In the rows, 100 means zero.
Two labels a row
|  86 |  81 | 143 |  68 |  98 |  95 | 100 |  89 | 101 |  75 | 113 |  96 | 100 | 102 |  95 |  98 |  86 | 108 | 104 |  95 | 110 | 110 | 104 |  89 | 102 |  71 | 111 | 105 | 123 | : q621 + B
|  83 |  65 | 131 |  74 |  88 |  98 | 104 |  90 |  92 |  76 |  82 | 101 |  98 |  97 |  96 |  99 |  97 | 105 | 108 |  77 | 128 |  99 |  94 |  91 | 104 |  87 | 115 |  99 | 120 | : q621 + R
|  91 |  72 | 164 |  55 | 102 |  88 | 100 |  76 |  91 |  82 | 106 | 100 |  99 | 100 |  95 |  95 |  85 | 111 | 108 |  82 | 102 | 128 | 106 |  82 |  95 |  81 | 116 | 104 | 122 | : q826 + X
|  90 |  66 | 140 |  88 |  91 |  95 |  95 |  96 |  97 |  88 | 104 | 105 |  84 |  98 | 104 | 102 |  92 | 108 | 107 |  86 | 118 | 105 |  97 | 112 | 100 |  80 | 106 |  97 | 113 | : q621 + B
|  84 |  79 | 175 |  48 | 112 | 109 | 111 |  75 |  74 |  59 | 116 | 103 | 104 |  96 |  80 | 107 |  83 | 113 | 112 |  77 | 105 | 110 | 113 |  81 | 108 |  81 | 125 | 106 | 145 | : q231 + X
|  95 | 104 | 137 |  69 | 100 | 102 | 113 |  86 |  84 |  94 | 104 | 105 | 105 |  95 |  83 | 105 |  99 | 103 |  89 |  88 |  97 |  71 | 102 |  96 | 101 | 102 | 117 |  99 | 116 | : q231 + X
| 129 |  95 |  97 |  74 |  89 |  90 | 114 |  85 |  95 |  95 | 104 | 101 | 110 |  98 | 100 |  88 |  99 | 107 |  98 |  80 | 103 |  91 |  93 |  94 |  95 |  93 | 111 | 110 | 119 | : q621 + X
|  91 |  78 | 143 |  66 | 108 | 100 | 113 |  84 |  96 |  87 |  99 |  89 |  97 | 101 |  91 |  92 |  82 | 109 | 106 |  79 | 100 | 112 |  95 |  85 |  99 |  80 | 119 | 123 | 119 | : q826 + X
|  94 | 101 | 146 |  68 | 113 | 101 | 103 |  74 |  82 |  82 | 107 |  84 | 103 | 103 |  79 | 103 |  89 | 110 | 109 |  95 |  89 | 109 | 113 |  86 |  92 |  85 | 119 |  99 | 126 | : Q279 + X
|  91 |  85 | 144 |  79 |  95 | 103 |  96 |  94 |  86 |  83 | 109 | 100 | 101 |  97 |  97 | 107 |  97 | 102 | 108 |  91 | 111 |  99 | 112 |  95 |  98 |  93 | 118 |  86 | 120 | : q231 + R
|  88 |  77 | 136 |  86 |  91 | 105 | 113 |  95 | 100 |  94 |  92 | 101 |  89 | 102 |  95 |  97 |  87 | 113 | 106 |  83 | 123 | 122 |  91 |  78 |  98 |  78 | 123 | 103 | 112 | : q826 + B
|  91 | 100 | 144 |  80 | 106 | 100 | 109 |  82 |  86 |  86 | 107 | 105 |  97 | 100 |  88 | 102 |  98 | 110 | 108 |  99 |  90 | 115 | 118 |  90 |  90 |  78 | 115 |  94 | 120 | : Q279 + X
|  98 |  86 | 124 |  88 |  88 | 101 |  91 | 105 |  87 |  98 | 105 | 107 | 102 |  98 | 103 | 109 | 106 | 109 | 105 |  99 | 109 | 104 | 105 |  75 |  97 | 101 | 100 |  77 | 101 | : q231 + R
|  93 |  75 | 141 |  68 |  95 |  92 |  98 |  87 |  90 |  79 | 111 |  99 | 109 | 104 |  98 | 106 |  92 | 107 | 110 |  83 | 123 |  96 | 100 |  93 | 110 |  92 | 111 | 112 | 127 | : q621 + R
|  91 |  70 | 131 |  73 |  93 | 100 | 112 |  92 | 102 |  71 | 114 | 101 | 105 | 103 |  92 |  93 |  88 | 107 | 105 |  84 | 123 |  95 | 100 |  93 | 105 |  90 | 115 | 109 | 140 | : q621 + X
|  92 |  77 | 128 |  74 |  97 | 113 | 104 |  88 |  98 |  76 | 106 |  97 | 101 | 102 |  95 |  91 |  90 | 108 | 104 |  86 | 115 |  97 |  94 |  89 | 105 |  84 | 121 | 112 | 136 | : q621 + X
|  86 |  69 | 153 |  77 |  94 |  91 | 105 |  86 |  99 |  79 | 109 | 101 | 101 |  99 |  92 |  92 |  80 | 106 | 103 |  78 | 113 | 115 |  97 |  82 | 100 |  83 | 117 | 105 | 122 | : q621 + B
|  90 |  69 | 139 |  78 |  93 | 104 | 104 |  99 | 102 |  81 |  97 | 102 | 103 |  99 |  97 | 101 |  73 | 104 | 105 |  79 | 125 | 107 |  98 |  93 | 109 |  94 | 120 | 122 | 112 | : q826 + R
|  87 |  75 | 140 |  57 |  98 |  98 | 109 |  82 |  91 |  72 | 101 |  96 | 105 |  99 |  89 |  95 |  85 | 110 | 111 |  77 | 112 | 101 |  94 |  85 | 104 |  85 | 120 | 119 | 137 | : q621 + X
|  97 |  96 | 132 |  69 |  89 | 102 | 103 |  82 |  84 |  78 | 126 | 109 | 113 |  99 |  84 | 101 |  95 | 105 | 109 |  85 | 109 |  98 |  89 |  89 | 104 |  98 | 122 |  97 | 130 | : q231 + X
|  89 |  75 | 142 |  71 |  92 |  96 | 101 |  91 |  93 |  62 | 119 |  98 | 109 | 101 |  83 |  89 |  76 | 112 | 105 |  87 | 116 | 110 | 100 |  79 | 107 |  79 | 120 | 102 | 136 | : q621 + B
|  90 |  88 | 122 |  70 | 101 |  91 | 106 |  77 |  96 |  85 | 106 |  99 | 102 | 102 |  87 |  92 |  89 | 106 | 106 |  84 | 103 |  98 |  96 |  84 | 102 |  88 | 112 | 114 | 122 | : q621 + X
|  80 |  75 | 178 |  45 | 104 |  99 | 109 |  79 |  94 |  70 | 106 |  91 | 104 | 106 |  84 |  88 |  73 | 114 | 103 |  77 |  96 | 132 | 108 |  84 | 110 |  80 | 119 | 114 | 129 | : q826 + X
|  89 |  91 | 140 |  71 |  87 | 100 | 120 |  93 |  81 |  84 | 106 | 107 | 107 |  93 |  83 | 110 |  94 | 110 | 107 |  86 | 105 | 101 |  99 |  88 |  92 |  98 | 119 |  93 | 131 | : q231 + X
|  85 |  70 | 162 |  68 | 112 |  87 | 101 |  91 |  99 |  78 |  83 |  92 |  93 | 108 |  92 |  92 |  82 | 107 | 103 |  96 |  99 | 115 | 101 |  85 |  92 |  81 | 111 | 104 | 124 | : q826 + B
